+1.85; +0.66; -4.26; -1.78; -1.23; +4.31; -1.72; +2.82; -2.49; +2.45; +2.44; +0.42; +1.97
-1.85; -0.48; +3.06; -0.45; +2.33; +4.31; +2.85; +0.60; +2.23; -2.19; -0.29; +1.40; -1.53
-1.91; +3.73; +0.27; +2.00; -0.42; -6.70; -0.91; +1.32; -0.77; -0.86; -0.92; -2.73; -0.40
+4.33; +1.23; -2.18; -0.42; -0.78; -3.42; -1.21; -0.22; -2.93; +3.50; -1.47; +3.06; +2.37
-0.52; +5.82; +1.77; -4.80; -3.26; -3.50; +0.28; +2.18; +1.64; +0.24; -0.89; -0.40; +0.88
|
-1.85; -0.48; +3.06; -0.45; +2.33; +4.31; +2.85; +0.60; +2.23; -2.19; -0.29; +1.40; -1.53
+4.33; +1.23; -2.18; -0.42; -0.78; -3.42; -1.21; -0.22; -2.93; +3.50; -1.47; +3.06; +2.37

+1.42; +4.46; -4.57; -3.29; +2.94; -5.04; -1.42; -5.30; +2.88; +0.65; +2.64
-0.10; +3.87; -3.25; +1.75; -3.14; +2.45; +4.29; +2.87; +2.86; -2.21; -0.81
+2.54; +0.48; +2.12; -4.53; +1.04; +0.24; +2.58; -1.25; -2.80; +2.42; +1.58
+2.09; -2.49; +2.33; -3.56; +0.85; -0.26; +1.14; -3.07; -4.87; +0.71; -0.80
-1.49; -1.16; +2.32; -2.02; -1.61; +1.72; +2.81; +1.37; -4.47; +1.11; -1.96
-2.57; +2.74; -2.20; -1.21; -3.60; +3.48; +6.40; +3.04; +0.30; -0.62; -2.38
|
-0.10; +3.87; -3.25; +1.75; -3.14; +2.45; +4.29; +2.87; +2.86; -2.21; -0.81
+2.09; -2.49; +2.33; -3.56; +0.85; -0.26; +1.14; -3.07; -4.87; +0.71; -0.80
-2.57; +2.74; -2.20; -1.21; -3.60; +3.48; +6.40; +3.04; +0.30; -0.62; -2.38

+4.69; -1.86; -2.20; +2.22; +2.67; +1.70; -7.63; +2.25; -3.57
+1.86; -6.26; +4.40; -2.01; -0.34; -1.16; -0.71; +7.70; +6.64
|
+1.86; -6.26; +4.40; -2.01; -0.34; -1.16; -0.71; +7.70; +6.64

-2.75; -1.00
+0.41; +3.63
-2.12; -4.18
+0.75; +1.11
-5.17; -4.06
+3.23; +1.25
+5.34; +7.27
+2.57; +1.51
-3.85; -1.28
-1.98; -4.74
-0.55; +0.93
|
+0.41; +3.63
+0.75; +1.11
+3.23; +1.25
+2.57; +1.51
-1.98; -4.74

+5.70; +1.13; -3.84; -2.84; -1.73; +0.19; +3.75; +1.60; +0.02; +1.16; -1.63; +0.92; -0.54
+4.03; +1.91; -2.12; -2.01; -4.09; +0.52; +1.74; +1.47; +0.49; -0.25; -0.62; +0.85; +1.08
+1.75; -0.75; -1.24; -1.18; +2.51; -0.54; +2.89; +0.22; -0.35; +2.79; -1.97; +0.54; -1.67
+1.14; +0.67; +0.09; -0.41; -2.40; +0.42; +0.01; +0.10; +2.23; -0.59; +1.86; +1.62; +0.68
|
+4.03; +1.91; -2.12; -2.01; -4.09; +0.52; +1.74; +1.47; +0.49; -0.25; -0.62; +0.85; +1.08
+1.14; +0.67; +0.09; -0.41; -2.40; +0.42; +0.01; +0.10; +2.23; -0.59; +1.86; +1.62; +0.68

+1.65; -2.53; -2.01; -0.36; -2.31; +0.03; -2.26; -0.64; +1.00; +1.25; -2.57; +0.39; +0.68; +0.76
+0.30; +4.89; -1.16; -1.81; +0.29; -0.64; +2.20; +0.33; -0.25; +0.67; -0.93; +2.31; -0.69; -0.53
+2.53; -5.23; +0.84; +2.24; -1.50; +1.62; -1.50; -1.18; +1.95; +0.23; -0.11; +0.04; +2.17; +0.39
-5.79; -2.16; -0.61; -1.64; -1.18; -2.01; -1.61; -1.23; -3.84; -2.21; -0.05; -3.53; -3.52; -2.42
|
+0.30; +4.89; -1.16; -1.81; +0.29; -0.64; +2.20; +0.33; -0.25; +0.67; -0.93; +2.31; -0.69; -0.53
-5.79; -2.16; -0.61; -1.64; -1.18; -2.01; -1.61; -1.23; -3.84; -2.21; -0.05; -3.53; -3.52; -2.42

+1.65; -4.36; +1.16; +2.86; +4.49; +0.01; -5.21; -1.05
+1.19; +2.69; +4.40; -2.54; -2.61; +3.20; +1.54; +4.10
+2.93; -2.28; -0.77; -4.68; -5.84; +2.53; -1.24; +0.04
+3.89; -3.48; -4.58; -0.41; -2.31; +1.91; -1.25; -0.44
+1.08; +4.86; +4.67; -4.65; -1.59; +4.97; +5.67; +0.63
+2.79; +0.08; +5.26; +3.54; +5.72; +4.66; -5.65; +4.67
+3.52; +4.57; -5.36; +1.92; -2.05; -1.30; +3.02; -4.04
+0.86; +3.82; -4.65; +0.11; +3.33; -5.17; -2.79; -4.48
+0.01; -3.17; +3.30; +4.73; +3.25; -3.35; +5.17; +1.51
+1.13; -0.60; +1.05; -4.37; -2.10; -4.94; -4.64; +5.20
-5.59; +3.73; +0.38; -0.69; +3.75; -0.97; +5.25; -5.01
|
+1.19; +2.69; +4.40; -2.54; -2.61; +3.20; +1.54; +4.10
+3.89; -3.48; -4.58; -0.41; -2.31; +1.91; -1.25; -0.44
+2.79; +0.08; +5.26; +3.54; +5.72; +4.66; -5.65; +4.67
+0.86; +3.82; -4.65; +0.11; +3.33; -5.17; -2.79; -4.48
+1.13; -0.60; +1.05; -4.37; -2.10; -4.94; -4.64; +5.20
